Here is a tiny trained network, its code and every weight. The questions are about switching its units off for an input and a class, where a switched-off unit gives its printed mean instead of its output.

import numpy as np


def w(rows, s, z=0):
    codes = np.array(rows[::2]) - 128.0
    scale = np.full(codes.shape[1], s)
    scale[-1] = z or s
    return codes * scale


def f(y):
    return y / 2 * (1 + np.tanh(0.7978845608 * (y + 0.044715 * y**3)))


def log_softmax(a):
    a = a - a.max(-1, keepdims=True)
    return a - np.log(np.exp(a).sum(-1, keepdims=True))


def net(x, mask):
    res = np.array(x, float).reshape(1, 8) / 4 @ E
    y = f(res @ A[0][:, :-1].T + A[0][:, -1])
    res = res + np.where(mask, y, B[0][:, -1]) @ B[0][:, :-1]
    return log_softmax(res[-1] @ U[:, :-1].T + U[:, -1])


A, B = {}, {}
E = w([
[30,241,13],'x0',
[130,128,125],'x1',
[126,129,127],'x2',
[132,132,126],'x3',
[91,1,14],'x4',
[5,106,221],'x5',
[128,129,129],'x6',
[128,129,128],'x7',
],0.0059)
A[0] = w([
[111,68,84,125],'n1',
[157,88,165,82],'n2',
[147,166,163,59],'n3',
[133,169,153,172],'n4',
[164,90,160,96],'n5',
[145,188,154,93],'n6',
[102,167,93,56],'n7',
[89,169,83,66],'n8',
[169,126,87,57],'n9',
[54,129,211,127],'n10',
[60,108,175,71],'n11',
[171,61,153,121],'n12',
[106,101,125,251],'n13',
[99,166,91,56],'n14',
[170,88,159,82],'n15',
[162,86,166,104],'n16',
[116,169,95,69],'n17',
[252,168,103,84],'n18',
[155,213,174,72],'n19',
[97,37,67,45],'n20',
[219,164,83,91],'n21',
[94,65,68,80],'n22',
[116,77,88,47],'n23',
[48,88,153,146],'n24',
],0.012,0.011)
B[0] = w([
[144,118,209,164],'n1',
[20,188,116,137],'n2',
[80,82,176,126],'n3',
[176,110,148,169],'n4',
[50,206,101,141],'n5',
[104,102,187,139],'n6',
[51,182,133,128],'n7',
[61,201,142,139],'n8',
[1,29,127,125],'n9',
[140,65,30,182],'n10',
[51,33,50,141],'n11',
[97,212,108,166],'n12',
[218,195,114,244],'n13',
[45,183,133,129],'n14',
[72,167,120,139],'n15',
[49,220,86,148],'n16',
[76,156,148,128],'n17',
[104,59,78,166],'n18',
[89,53,239,151],'n19',
[89,86,248,156],'n20',
[71,51,92,156],'n21',
[110,115,205,157],'n22',
[58,73,182,129],'n23',
[147,122,98,178],'n24',
],0.0089,0.011)
U = w([
[142,137,122,243],'0',
[2,225,115,49],'1',
[82,65,248,61],'2',
[160,134,102,188],'3',
[154,125,106,183],'4',
[67,23,31,2],'5',
[156,143,120,148],'6',
[165,148,115,133],'7',
],0.011,0.0097)

Each question gives the input, the list of numbers given to net, and the class t.
The units are the neurons (one row each of A and B). Each row of codes is followed by its name. A weight is (code - 128) times the scale printed after its matrix; where a second scale follows, it is the last column's (A, B and U).
mask holds one flag per neuron, in row order. A switched-off neuron (its flag False) gives its mean, the last column of its row in B, instead of its output. The means were averaged over made-up inputs and are rounded, as every weight is.
A unit's drop is (log p(t) with every unit on - log p(t) with that unit switched off) / (log p(t) with every unit on - log p(t) with every unit switched off).
The circuit of an input: a set's keep is (log p(t) with only the set's units on - log p(t) with every unit switched off) / (log p(t) with every unit on - log p(t) with every unit switched off). Starting from the 12 units with the biggest drops (on a tie, the unit counted first), units are removed one at a time, each time the one whose removal leaves the highest keep (on an exact tie, the one counted first), for as long as the keep stays at least 0.8.
units of the circuit, in order: the units of the circuit, biggest drop first
top k neurons: the k neurons with the biggest drops, biggest first
drop when u is switched off: that unit's drop, to one decimal
input [4,-7,-1,-1,-7,8,-3,-3], class 5: units of the circuit, in order : (n10; n11)
input [7,6,-2,-1,-4,-4,6,7], class 1: units of the circuit, in order : (n8; n14)
input [-2,1,5,5,4,-7,-3,6], class 5: units of the circuit, in order : (n21; n18)
input [3,-5,2,-3,2,-6,4,-3], class 5: units of the circuit, in order : (n21)
input [7,-1,-7,3,8,8,0,-8], class 2: units of the circuit, in order : (n20; n22)
input [-1,5,4,-2,-6,-2,2,5], class 2: top 2 neurons : (n19; n13)
input [2,0,1,-1,-8,-2,-7,-5], class 2: units of the circuit, in order : (n19; n6)
input [0,2,-3,5,-2,7,0,5], class 5: top 2 neurons : (n10; n11)
input [6,7,-6,1,6,-8,-2,-8], class 5: top 2 neurons : (n21; n9)
input [6,5,3,0,-6,-8,-7,7], class 5: units of the circuit, in order : (n21; n18)
input [-7,5,2,-6,7,7,-5,-4], class 1: top 2 neurons : (n12; n16)
input [-5,7,7,-7,1,-8,6,8], class 5: units of the circuit, in order : (n18; n21)
input [-3,7,0,-1,-7,-7,0,2], class 2: units of the circuit, in order : (n19; n13)
input [-3,6,6,2,1,7,5,3], class 5: units of the circuit, in order : (n10)
input [7,3,2,-5,3,-5,-3,4], class 1: top 3 neurons : (n8; n14; n7)
input [-2,-5,-7,-3,-2,-8,1,-4], class 5: units of the circuit, in order : (n18; n21)
input [-5,0,-6,5,7,0,6,-2], class 2: top 4 neurons : (n20; n1; n22; n10)
input [-8,-6,-2,-1,-8,-6,-6,-8], class 1: units of the circuit, in order : (n16; n5; n2)
input [-3,-4,-4,-5,-7,0,6,1], class 2: top 3 neurons : (n19; n13; n6)
input [2,6,1,3,-7,1,4,1], class 2: top neuron : (n19)
input [-4,4,-5,0,5,-8,-6,-1], class 5: drop when n18 is switched off : 0.5
input [-8,-8,3,-6,0,-8,-7,1], class 1: drop when n5 is switched off : 0.1
input [-8,-4,5,-3,0,-6,-1,0], class 1: drop when n19 is switched off : 0.0
